Here is a tiny trained network, its code and every weight. The questions are about switching its units off for an input and a target symbol, where a switched-off unit gives its printed mean instead of its output.

import numpy as np


def w(rows, s, z=0):
    codes = np.array(rows[::2]) - 128.0
    scale = np.full(codes.shape[1], s)
    scale[-1] = z or s
    return codes * scale


def f(y):
    return y / 2 * (1 + np.tanh(0.7978845608 * (y + 0.044715 * y**3)))


def softmax(a):
    e = np.exp(a - a.max(-1, keepdims=True))
    return e / e.sum(-1, keepdims=True)


def log_softmax(a):
    a = a - a.max(-1, keepdims=True)
    return a - np.log(np.exp(a).sum(-1, keepdims=True))


def net(x, mask):
    ids = ['ΛΠαβγδζηθτ'.index(c) for c in x.split()]
    T = len(ids)
    res = E[ids] + P[:T]
    u = 0
    for l in range(3):
        r = res
        for j in range(2):
            rows = slice(2 * j, 2 * j + 2)
            q, k, v = (r @ M[l][rows].T for M in (Q, K, V))
            z = softmax(np.where(np.tri(T) > 0, q @ k.T / 2**0.5, -1e9)) @ v
            o = O[l][rows]
            res = res + np.where(mask[u + j], z, o[:, -1]) @ o[:, :-1]
        u += 2
        y = f(res @ A[l][:, :-1].T + A[l][:, -1])
        res = res + np.where(mask[u : u + 4], y, B[l][:, -1]) @ B[l][:, :-1]
        u += 4
    return log_softmax(res[-1] @ U[:, :-1].T + U[:, -1])


Q, K, V, O, A, B = {}, {}, {}, {}, {}, {}
E = w([
[60,104,40],'Λ',
[181,105,130],'Π',
[97,64,130],'α',
[153,163,150],'β',
[159,79,184],'γ',
[148,98,166],'δ',
[187,152,161],'ζ',
[179,60,1],'η',
[53,68,132],'θ',
[183,109,185],'τ',
],0.016)
P = w([
[134,104,139],'0',
[104,153,205],'1',
[114,141,225],'2',
[78,85,207],'3',
[178,90,92],'4',
[211,109,141],'5',
[255,163,137],'6',
[191,182,112],'7',
[151,145,113],'8',
[94,125,89],'9',
[83,154,52],'10',
[167,242,89],'11',
[143,220,81],'12',
],0.0077)
Q[0] = w([
[197,142,162],'0.h0',
[158,119,179],'0.h0',
[139,247,123],'0.h1',
[182,160,129],'0.h1',
],0.011)
K[0] = w([
[177,78,255],'0.h0',
[68,140,182],'0.h0',
[34,9,90],'0.h1',
[152,5,32],'0.h1',
],0.0077)
V[0] = w([
[82,109,171],'0.h0',
[181,80,160],'0.h0',
[97,159,108],'0.h1',
[180,255,169],'0.h1',
],0.0075)
O[0] = w([
[85,130,166,146],'0.h0',
[107,24,113,251],'0.h0',
[154,158,90,42],'0.h1',
[254,202,183,17],'0.h1',
],0.009,0.0021)
A[0] = w([
[161,230,240,118],'0.n0',
[151,157,87,102],'0.n1',
[2,168,78,4],'0.n2',
[101,233,61,61],'0.n3',
],0.0077,0.0011)
B[0] = w([
[65,123,158,147],'0.n0',
[152,59,75,121],'0.n1',
[89,151,94,253],'0.n2',
[174,144,254,142],'0.n3',
],0.0068,0.0018)
Q[1] = w([
[233,24,59],'1.h0',
[37,61,122],'1.h0',
[124,182,126],'1.h1',
[1,183,190],'1.h1',
],0.0068)
K[1] = w([
[172,87,9],'1.h0',
[58,148,91],'1.h0',
[114,132,127],'1.h1',
[120,78,66],'1.h1',
],0.011)
V[1] = w([
[239,97,23],'1.h0',
[198,32,133],'1.h0',
[183,25,3],'1.h1',
[39,103,167],'1.h1',
],0.0051)
O[1] = w([
[148,73,70,201],'1.h0',
[39,110,90,247],'1.h0',
[134,38,121,217],'1.h1',
[2,82,91,254],'1.h1',
],0.0088,0.0024)
A[1] = w([
[126,22,165,1],'1.n0',
[199,149,253,133],'1.n1',
[105,34,57,41],'1.n2',
[109,174,241,121],'1.n3',
],0.0058,0.0009)
B[1] = w([
[110,157,156,194],'1.n0',
[87,175,36,139],'1.n1',
[217,254,58,253],'1.n2',
[130,9,53,141],'1.n3',
],0.0052,0.0063)
Q[2] = w([
[225,154,125],'2.h0',
[7,107,223],'2.h0',
[73,238,30],'2.h1',
[254,159,177],'2.h1',
],0.0058)
K[2] = w([
[90,209,120],'2.h0',
[136,114,2],'2.h0',
[110,174,95],'2.h1',
[17,101,180],'2.h1',
],0.0078)
V[2] = w([
[253,102,218],'2.h0',
[123,105,28],'2.h0',
[201,172,40],'2.h1',
[117,89,133],'2.h1',
],0.011)
O[2] = w([
[88,89,210,2],'2.h0',
[229,42,82,192],'2.h0',
[199,64,183,177],'2.h1',
[1,166,71,153],'2.h1',
],0.0093,0.0098)
A[2] = w([
[186,85,111,8],'2.n0',
[175,161,2,254],'2.n1',
[215,61,151,70],'2.n2',
[126,55,106,234],'2.n3',
],0.0084,0.0047)
B[2] = w([
[42,237,203,169],'2.n0',
[164,135,236,255],'2.n1',
[3,195,77,189],'2.n2',
[198,86,103,187],'2.n3',
],0.0059,0.021)
U = w([
[210,83,82,194],'Λ',
[146,23,134,162],'Π',
[145,109,37,111],'α',
[147,173,246,186],'β',
[80,128,75,125],'γ',
[100,133,106,89],'δ',
[135,157,254,149],'ζ',
[147,78,87,3],'η',
[132,189,75,32],'θ',
[95,141,164,117],'τ',
],0.0079,0.0051)

Each question gives the input, a string of symbols that net reads in full, and the target symbol t.
The units are the heads (2 rows each of Q, K, V and O) and the neurons (one row each of A and B). Each row of codes is followed by its name. A weight is (code - 128) times the scale printed after its matrix; where a second scale follows, it is the last column's (O, A, B and U).
mask holds one flag per unit, layer by layer, with each layer's heads first. A switched-off unit (its flag False) gives its mean, the last column of its rows in O or B, instead of its output. The means were averaged over made-up inputs and are rounded, as every weight is.
A unit's drop is (log p(t) with every unit on - log p(t) with that unit switched off) / (log p(t) with every unit on - log p(t) with every unit switched off).
The circuit of an input: a set's keep is (log p(t) with only the set's units on - log p(t) with every unit switched off) / (log p(t) with every unit on - log p(t) with every unit switched off). Starting from the 12 units with the biggest drops (on a tie, the unit counted first), units are removed one at a time, each time the one whose removal leaves the highest keep (on an exact tie, the one counted first), for as long as the keep stays at least 0.8.
units of the circuit, in order: the units of the circuit, biggest drop first
top k neurons: the k neurons with the biggest drops, biggest first
top k neurons in layer l: the k neurons of layer l with the biggest drops, biggest first
drop when u is switched off: that unit's drop, to one decimal
input η δ α, target Λ: units of the circuit, in order	2.h0
input Λ θ τ, target Λ: units of the circuit, in order	2.h0, 0.h1
input γ ζ θ θ, target γ: top 2 neurons	2.n1, 1.n2
input Λ δ α, target Λ: top 2 neurons	2.n2, 2.n1
input Π τ δ τ, target Π: units of the circuit, in order	0.h0, 2.h0, 2.n0, 2.n1
input η Λ ζ, target Λ: top 2 neurons in layer 2	2.n3, 2.n1
input δ η δ γ, target Λ: units of the circuit, in order	2.h0, 1.h0
input Λ β δ, target Λ: units of the circuit, in order	2.h0, 0.h1
input γ Λ τ τ, target γ: units of the circuit, in order	2.h1, 2.n1, 1.n2
input θ η Π, target Λ: top 2 neurons	2.n3, 2.n1
input Λ β ζ Λ, target Λ: top 4 neurons	2.n0, 2.n2, 1.n2, 0.n2
input η α τ β, target Λ: top 2 neurons	2.n3, 2.n1
input Π θ β, target Π: top 2 neurons in layer 0	0.n0, 0.n3
input Λ Λ ζ, target Λ: top neuron	2.n2
input Λ Π γ, target Λ: top 2 neurons in layer 2	2.n2, 2.n1
input γ β β, target γ: top 2 neurons in layer 2	2.n1, 2.n0
input θ Π Λ, target θ: drop when 2.h1 is switched off	0.7
input γ τ ζ, target γ: drop when 1.n3 is switched off	0.1
input θ τ γ Λ, target θ: drop when 1.h0 is switched off	0.4
input η Λ Λ τ, target Λ: top neuron in layer 2	2.n3
input η τ β δ, target Λ: top 2 neurons in layer 2	2.n3, 2.n1
